Table B holds the same points as the rows below and some others, measured another way and shuffled. Each row below is followed by which row of B it is.
B:
0: [-217  233  -33   92   36   48  -71  -36   86   83   88   24  -63   35
   60  -78   89  -49    1  -64]
1: [-138  211   -5   68  199  -25    7  -71  -85  113   65   63  134   57
   90 -136   -8  -88   38 -170]
2: [  13  -17   40   54  -79  -62   65   -9  -11   44  -70  -34   27   41
  136  -99   -6  162 -121  212]
3: [ -32    5 -113  -42  152  161  -26 -193  259  -48   56   33 -109  -69
  -16  -84 -125  140    2   91]
4: [-199  305  -40 -203 -537  158   31  -32  337 -113  111  -99 -244   35
  193    3  169   60  -92  243]
5: [-119  288    1 -165 -169   43   94 -100   39  -13   98  -18   67   72
  188  -91   32  -33   -2  -21]
6: [-178  274  -35  137 -223  -76   78   58   47  -25   44  -36   -2   60
   17   73  168  -88   -8   47]
7: [  -5  -73 -263  528  300 -147  199  183   58 -249 -110  146  148 -173
 -426  358 -102 -111  112  198]
8: [ 115 -103  -25   10  -54  -50  122 -119   76  -48  -72  -59   14    1
   30  -45  -85  230  -86  254]
9: [ -88  121 -117  355  249 -173  180  159 -158  -73  -46  141  278  -39
 -158  158  -38 -206   96  -27]
10: [-291  344  -11  211 -354  -74   32  239   48   -3   23  -30  -70   62
   87  102  284 -144  -69  125]
11: [  20   10  -75  -29   96   49   62 -164  121  -47   21   14    9  -27
    1  -64 -111  121    0   90]
12: [-196  226  -22   31 -129   67  -59  -40  166   51   82  -32 -144   42
  102  -76  118   18  -43   43]
13: [-200  252 -126  126 -265   38   28   12  267 -107   81  -50 -179   -4
  -86  145  163  -35    7  132]
14: [ -31 -101  -22  159   56    2   64  207   43  -42 -161   85   30  -98
   94   -8  -83  108 -144  372]
15: [-139   56  -51  226  299   15  -44   73    4   74  -22  123   50  -50
    5  -62  -45  -42  -13   12]
16: [ 219 -226  -91  -23  245  -14  184 -181   42 -119  -97   46  165  -84
  -42  -50 -299  231  -22  220]
17: [  41  -26  -53   74  -63  -40   64 -147  132  -27  -19  -82  -63   23
  -40  -21  -10  195  -55  174]
18: [-106  210    6   73 -343 -107  120   66   20  -34   -3  -77    1   89
   90   51  165   -1  -65  159]
19: [ -88  185 -179   55  -44   23  244  112   93 -273   15  115  158 -103
  -75  213  -70 -161   77  155]
20: [-150  211  -75   94  221   14   46  -15  -30   11   69  117  142  -12
   17  -30  -42 -144   73 -124]
21: [ -45   99 -106  -16  260   92   22 -205  114  -18   85   70   44  -36
  -32  -79 -130   13   77  -79]
22: [ 197  -69 -206 -166  -37   54  344 -168  186 -380  -25   45  166 -132
 -111  165 -281  113   63  300]
23: [-179  388  153 -218 -343  -25   -7 -174  -56  202  146 -146   -8  237
  363 -269  209   30  -77 -140]
24: [ 167  -93   62 -306  307   63   81 -333  -87   94   -5   39  216   32
  272 -372 -304  246  -51  -13]
25: [-190  237   10  336  126 -193   34  103 -203  140   10   38  157   95
   -4   -6  141 -175   35 -149]
26: [-278  241  -99  529   -3 -153  -38  184   35   49   22    7  -77   28
 -213  183  265 -175   38  -27]
27: [  58 -100 -113  453  223 -263  297  294 -220 -157 -208  151  368  -94
 -181  245 -114 -107   15  249]
28: [-264  333  152 -254 -644  126 -108    5  212  134   85 -169 -302  154
  469 -235  281  148 -244  216]
29: [-116  148  -84  -53 -121  127    3  -91  264  -72   71  -12 -141  -26
   40  -20   17   72  -28  139]
30: [   8  -45  138  -69 -110  -13  -38  -84    6  176  -68  -89  -63   92
  299 -283    9  288 -209  210]
31: [ -38   12  -68  450  153 -257  197  265 -207  -56 -142  101  268  -31
 -130  180    8 -123   -3  142]
32: [-201  367  147 -427 -875  129   -8  -73  258   40  115 -240 -291  187
  509 -204  289  193 -238  282]
33: [-133  190   -5   -1 -216   30  -49 -143  185   60   86 -115 -180   88
   76  -88  145  109  -55   51]
34: [-216  236  177  -75 -565  -17  -40  154   37  149  -21 -134 -160  153
  436 -184  279  122 -269  279]
35: [  -3  -56  150 -479   40  312 -162 -249  184  197   18   -7 -149   17
  547 -544 -189  387 -247  192]
36: [  56  -20   34 -201   56   84   58 -160   38   32  -12   10   67    5
  233 -230 -158  194  -95  141]
37: [ -16   65 -143  -59  206  122   62 -205  175 -100   74   62   25  -72
  -55  -33 -165   40   73    2]
38: [ 200  -55  -96   74  159 -200  380  -46 -199 -197  -99   71  436  -31
  -94  115 -223  -10   76  113]
39: [-102  205   88 -367 -398  184  -78 -246  245   97  112 -152 -241  121
  374 -295   84  246 -161  138]
40: [  39   51   61 -493 -329  225   13 -317  284   -9   70 -130 -179   54
  371 -302  -81  355 -171  255]
41: [  -1   70 -137  241   68 -156  283  144  -95 -208  -73  100  284  -61
 -143  224  -65 -141   64  143]
42: [-136  194   35 -234 -308  151  -52 -140  239   42   89  -95 -202   64
  279 -192   81  164 -131  147]
43: [-229  233  -95  137  178   83 -101  -88  142   71  120   53  -82    2
  -41  -58   48  -76   61 -142]
44: [ -81  151  100 -324  145  175  -86 -254   17  197  100   28   32   73
  389 -424 -114  129  -78 -111]
45: [-204  373   17 -314 -312  183  -75 -296  254   74  224 -128 -207  131
  248 -216  138   74  -24  -92]
46: [ -57  136   48 -170   92   76  -46 -269   33  157   96  -29    4   88
  215 -290  -50  123  -33 -107]
47: [ -73  227   60  -41 -249 -114  176   50 -140    1   -6  -29  180  101
  218  -47   75  -39  -65   86]
48: [ -68  -74 -152  300  257   37   24  112  148  -93  -77  123  -18 -149
 -149  101  -97   27  -10  221]
49: [ 102  -12   29 -176  -65    2  150 -139   -5  -28  -42  -26  122   34
  199 -154 -122  185  -87  184]
50: [-238  233  -50   -9  -51  159  -86   11  209   22   80   37 -148  -17
  135  -86   71  -23  -42   60]
51: [ 183  -75   14 -197  310  -16  220 -185 -183  -16  -51  101  380   -7
  183 -206 -332  108   -8   32]
52: [   8   60  -46  -28   67  -24  202   58  -75 -102  -52  102  242  -44
  115  -13 -143  -25  -16  142]
53: [ 153  -91  -83  236  199 -243  311   28 -208 -127 -136   69  366  -28
 -131  124 -161    1   43  138]
54: [-202  289 -164  397  112 -168  182  200 -105 -125   22  131  235  -27
 -218  272   79 -337  153  -85]
55: [ 129 -461 -179  637  836 -129  128  370 -147 -113 -343  342  328 -309
 -275  155 -391   18  -33  371]
56: [  61  -24 -158  316  371 -186  278   87 -175 -162  -89  167  383  -91
 -231  196 -182 -141  125   37]
57: [  -8    1  -21  -28 -161   42   48  -51  172  -46  -33  -47  -92   -6
  104  -57  -14  196 -114  278]
58: [ -46   78   -8  -75  -98   65  -11 -171  165   36   44  -70 -110   46
  113 -130    9  169  -67  105]
59: [ 223  -84  -59 -186  233   -8  200 -387  -12  -64   20    1  223    4
    2 -140 -286  194   57   -6]
60: [-107   61 -100  280  128  -40   18   67   75  -23  -23   53  -11  -44
 -109   74   15  -18    4   88]
61: [-315  273 -149  522  126  -87  -49  181   75   13   57   72  -59  -21
 -250  201  203 -245   92  -78]
62: [-199  239   39  116 -257  -35 -105  -96  130  149   88 -143 -216  143
   72  -98  254   80  -70   -6]
63: [ -17   39   96  137 -195 -171   26  -42  -61  143  -52 -137  -18  140
  124 -118  141  182 -137  136]
64: [ 190 -195   -3 -281  506  168   10 -416   41   83    2   75  130  -41
  169 -386 -404  303  -27   -9]
65: [-131  140  -24   48   86   47  -27  -50   67   58   44   33  -11   11
   86 -106    1    9  -17   -4]
66: [   9   43  -69  163 -108 -125  179   66    7 -118  -62  -10   96   -9
  -53  119   11   30  -26  213]
67: [ -31   82   41 -167  -60   77  -27 -211  113   92   53  -63  -72   66
  214 -230  -23  193  -91   66]
68: [ -38  117  -73  320   77 -235  205   91 -165  -52  -48   38  247   27
 -133  152   28 -121   62   11]
69: [-214  369   19 -278 -189  177  -88 -291  205  104  219  -80 -150  126
  240 -239  107   40   -8 -154]
70: [  66  -61 -292   45  116  115  256    9  289 -414  -38  141   78 -237
 -244  282 -259   -3   90  333]
71: [-221  252  -37  102   47   46  -79  -61  100   88  104    9  -76   44
   39  -79   96  -55   16 -102]

[ -98  144 -199  109  -91 -110   25   19  -29   -5   90   40 -187   86
 -227   63  -80  -58   58  -29 -105  244  -77  147    2  167  -24] : 13
[ 205  -10  -75 -109   49   69  129  174  125  -95  -27   23   25   61
  -87   68   85  -41  -89   47   98  -16   -5    5  170  -67   79] : 50
[ 188   25  -69  -28  114   95  -59   79  114 -152   43    3 -126   -5
 -102  134   99 -109   71  -18  104   65   69   89   99   90   56] : 69
[-212  207 -186  299  159  -90 -242  -62 -137  -32  207  -12 -346  -53
  -46  122    8  -84  150  -78  -83  298   62  377 -177  232 -102] : 39
[ -92    9  117   37   31  -12   -8  -77  -76  136   13 -119  -10   10
 -101  -53 -110   53   23 -142 -110  211  114   47  -43   42   -9] : 53
[ 143   48   65  -14  106  125  -96  -50  109  -71   19 -127 -123  -63
 -163  108   24 -120  232 -163   21  226  151   61   52  194   65] : 23
[ 226   22 -104  -62  115  108  101  159  129  -76   16   -5    4   36
 -105   87  122 -107  -18   11  107  101  -11   11  150   18   46] : 71
[ -43   76 -169   65    4  -79   34  103  -25  -43   62   63 -114   76
  -80   54    3   -6  -88   45  -20   63  -41  162   29   -2   -9] : 48
[ -19  224 -155  262  296   70 -298  -64   -8 -120  206  -92 -367 -147
  -55  218  128 -216  332 -142   12  378  137  365 -125  343  -57] : 46
[ -17  -21   31  -34   -9  -16  195   68  -49  188  -22  -59  140  108
 -118 -103  -75   67 -151  -42  -71  176  -25  -71   56  -78  -15] : 18
[-137  136  -77  239   89  -18 -215 -143 -114   84  195  -65 -265   -7
 -231   47  -70 -122  239 -175 -107  485   49  153 -147  378 -114] : 31
[-177   31  -13   83  -73 -127  -60  -52 -115   55   59   13 -136   70
 -132  -24 -148   71  -38  -53 -123  117   41  123  -61   58  -24] : 32
[-147  -32  -11   71  -68 -116  -71  -28 -142   80   84   56 -104  114
 -151  -65 -142   81 -115  -15  -87  101   15   47  -51   51  -59] : 66
[ 119   10  153  -58  275  133   28   62   70  -21  -70 -187   70 -126
  151   60  116   29   -6 -102   59  -10  236  150   50 -173   89] : 24
[ 262 -149   32  -40  313  174 -186  141   43 -148   86   47  -49  -15
   74   68  202  -44 -142   68  255 -120  150   35   69  -51   -3] : 44
[   0   80  138   22   10   53 -101 -164   48   18    2 -181 -145  -70
 -215   64 -107  -69  301 -250 -106  313  183   75  -16  236   60] : 47
[  96   -7 -129   12  121   33   97  174   -7   31   65   46   34   92
  -63    0   86  -28 -173   68   71  100  -64   14   77  -44  -41] : 12
[-211   69  -84  110 -102 -172  -81  -38 -118    6   76   61 -200   78
 -131   12 -145   67  -38  -22 -127   85   18  184  -66   67  -26] : 70
[ 284   10    7  -76  178  192   28   83  161  -68    3  -94    0  -30
 -120  101  130 -144  112  -82  118  180   81  -14  138   94   63] : 20
[ 108 -133  -60  -37  103   16  -40  168  -36  -57   71  136  -11  113
   -8  -15   71   45 -287  135  141 -134    5   -1   72 -112  -31] : 37
[  15  -47   28   18  -19    2 -117  -48  -35   11   77   16 -123   73
 -219   -6  -83  -21   27  -65  -12  162   54  -18    5  164  -18] : 19
[ 284 -108  163 -285  249  158  364  312  165  -16 -234 -135  381  -40
  298  -14  198  155 -361   66  156 -340  153   13  248 -584  176] : 64
[ 225  -72  203 -253   21  137  343  106  154  124 -192 -185  309   33
  -81  -66   -9   56  -90 -105    2   61   81 -180  217 -211  140] : 56
[ 279  -14 -143  -73  144  123  104  221  131 -105   32   49   18   64
  -88   89  169 -111  -97   79  167   42  -42  -10  178  -21   29] : 43
[ 193 -105   29 -194  -44   67  342  176   76  142  -92  -24  271  167
 -176 -110  -20   37 -233   24   29   83  -87 -240  210 -150   40] : 10
[-108 -115  -55   71   38 -106 -101   81 -185   44  121  153  -66  142
  -21  -84  -46  122 -317  116   24  -71   -5   55  -49  -84  -99] : 14
[ -42  128  -42   18  -38  -47   65    1   41  -19  -20  -77 -101   -2
 -126   74  -60  -17  102  -97 -101  162   51  160   33   52   65] : 28
[-250   53  -57  141    9 -160  -19   12 -185  104   77   21  -91   65
   -3  -52 -105  125 -159   -3 -127   77   25  202 -104  -64  -69] : 8
[  26 -151  -26  -45   39  -46  -11  152  -85  -13   47  144   15  140
    8  -64    8  119 -356  145   89 -181    5    1   49 -178  -31] : 11
[  57   -5  200    7  211  115 -177  -88   27  -34    3 -171  -89 -126
   19   67   24   -6  145 -178   20   98  280  138  -29   49   57] : 51
